Below is a small trained network, with its code and all its weights. Each question gives an input and a target symbol and asks what happens when units are switched off, that is, made to give their printed mean instead of their output.

import numpy as np


def w(rows, s, z=0):
    codes = np.array(rows[::2]) - 128.0
    scale = np.full(codes.shape[1], s)
    scale[-1] = z or s
    return codes * scale


def f(y):
    return np.maximum(y, 0)


def softmax(a):
    e = np.exp(a - a.max(-1, keepdims=True))
    return e / e.sum(-1, keepdims=True)


def log_softmax(a):
    a = a - a.max(-1, keepdims=True)
    return a - np.log(np.exp(a).sum(-1, keepdims=True))


def net(x, mask):
    ids = ['ΞΣΨγελμφ'.index(c) for c in x.split()]
    T = len(ids)
    res = E[ids] + P[:T]
    r = res
    for j in range(2):
        rows = slice(4 * j, 4 * j + 4)
        q, k, v = (r @ M[0][rows].T for M in (Q, K, V))
        z = softmax(np.where(np.tri(T) > 0, q @ k.T / 4**0.5, -1e9)) @ v
        o = O[0][rows]
        res = res + np.where(mask[j], z, o[:, -1]) @ o[:, :-1]
    y = f(res @ A[0][:, :-1].T + A[0][:, -1])
    res = res + np.where(mask[2:10], y, B[0][:, -1]) @ B[0][:, :-1]
    return log_softmax(res[-1] @ U[:, :-1].T + U[:, -1])


Q, K, V, O, A, B = {}, {}, {}, {}, {}, {}
E = w([
[130,55,209],'Ξ',
[130,137,157],'Σ',
[67,250,183],'Ψ',
[77,52,171],'γ',
[43,114,122],'ε',
[90,159,61],'λ',
[187,42,55],'μ',
[100,128,115],'φ',
],0.012)
P = w([
[240,134,145],'0',
[7,44,101],'1',
[2,49,96],'2',
[6,47,101],'3',
[7,46,109],'4',
[3,45,112],'5',
[3,46,117],'6',
[10,34,133],'7',
[15,32,138],'8',
],0.0059)
Q[0] = w([
[175,58,179],'H0',
[147,23,192],'H0',
[60,143,96],'H0',
[145,208,91],'H0',
[247,145,56],'H1',
[81,171,139],'H1',
[189,229,132],'H1',
[234,163,128],'H1',
],0.012)
K[0] = w([
[165,17,168],'H0',
[122,46,172],'H0',
[25,209,122],'H0',
[169,200,89],'H0',
[45,36,71],'H1',
[130,156,206],'H1',
[10,112,169],'H1',
[16,104,74],'H1',
],0.011)
V[0] = w([
[70,169,73],'H0',
[65,69,227],'H0',
[72,169,139],'H0',
[99,88,155],'H0',
[96,1,44],'H1',
[21,195,35],'H1',
[75,1,216],'H1',
[4,145,237],'H1',
],0.0085)
O[0] = w([
[210,101,191,140],'H0',
[165,176,104,255],'H0',
[184,155,204,150],'H0',
[159,143,103,193],'H0',
[246,11,135,181],'H1',
[96,89,2,65],'H1',
[112,8,233,185],'H1',
[6,63,136,97],'H1',
],0.0089,0.0076)
A[0] = w([
[144,32,119,245],'N0',
[133,173,255,168],'N1',
[66,105,42,255],'N2',
[80,225,201,190],'N3',
[79,194,157,192],'N4',
[117,177,37,143],'N5',
[168,59,41,151],'N6',
[214,98,47,190],'N7',
],0.0077,0.0061)
B[0] = w([
[100,35,64,255],'N0',
[243,153,244,219],'N1',
[42,110,27,169],'N2',
[104,254,197,184],'N3',
[60,202,130,169],'N4',
[159,99,73,136],'N5',
[101,250,58,183],'N6',
[174,199,35,205],'N7',
],0.0071,0.011)
U = w([
[164,144,213,38],'Ξ',
[120,249,178,130],'Σ',
[63,196,81,29],'Ψ',
[165,10,167,105],'γ',
[39,55,69,149],'ε',
[172,178,2,81],'λ',
[246,174,130,73],'μ',
[126,170,105,253],'φ',
],0.0068,0.0057)

Each question gives the input, a string of symbols that net reads in full, and the target symbol t.
The units are the heads (4 rows each of Q, K, V and O) and the neurons (one row each of A and B). Each row of codes is followed by its name. A weight is (code - 128) times the scale printed after its matrix; where a second scale follows, it is the last column's (O, A, B and U).
mask holds one flag per unit, heads first, then neurons. A switched-off unit (its flag False) gives its mean, the last column of its rows in O or B, instead of its output. The means were averaged over made-up inputs and are rounded, as every weight is.
A unit's drop is (log p(t) with every unit on - log p(t) with that unit switched off) / (log p(t) with every unit on - log p(t) with every unit switched off).
The circuit of an input: a set's keep is (log p(t) with only the set's units on - log p(t) with every unit switched off) / (log p(t) with every unit on - log p(t) with every unit switched off). Starting from all 10 units, units are removed one at a time, each time the one whose removal leaves the highest keep (on an exact tie, the one counted first), for as long as the keep stays at least 0.8.
units of the circuit, in order: the units of the circuit, biggest drop first
top k neurons: the k neurons with the biggest drops, biggest first
drop of u: that unit's drop, to one decimal
input Ψ γ γ Ψ γ Σ, target Ψ: top 2 neurons : [N2, N1]
input ε ε μ φ Σ Σ, target ε: units of the circuit, in order : [H1, N1]
input Ξ φ φ Σ μ γ λ, target Ξ: units of the circuit, in order : [H1, N1, H0]
input Ξ γ λ γ, target Ξ: units of the circuit, in order : [H1, N1]
input ε Σ μ ε ε μ γ Ξ Σ, target ε: top 2 neurons : [N1, N0]
input λ Ξ Ξ, target λ: units of the circuit, in order : [H1, H0]
input Ψ Ψ Ψ γ, target Ψ: top neuron : [N2]
input ε Ψ ε, target ε: units of the circuit, in order : [H1, N2]
input γ Σ Ψ Σ, target γ: units of the circuit, in order : [H1, N6, N7]
input Σ γ γ μ γ γ Ξ, target Σ: units of the circuit, in order : [H1, N3]
input γ λ Ξ μ, target λ: units of the circuit, in order : [N7, N6, H1]
input Ξ ε γ γ, target Ξ: units of the circuit, in order : [H1, N1]
input Ψ Σ ε, target Ψ: drop of H1 : 1.6
input γ γ μ ε Ξ Ξ μ Ξ, target γ: drop of H1 : 0.5
input Ξ γ φ Σ, target Ξ: drop of N1 : 0.2
input Σ Σ γ φ Σ μ γ λ, target Σ: top neuron : [N0]
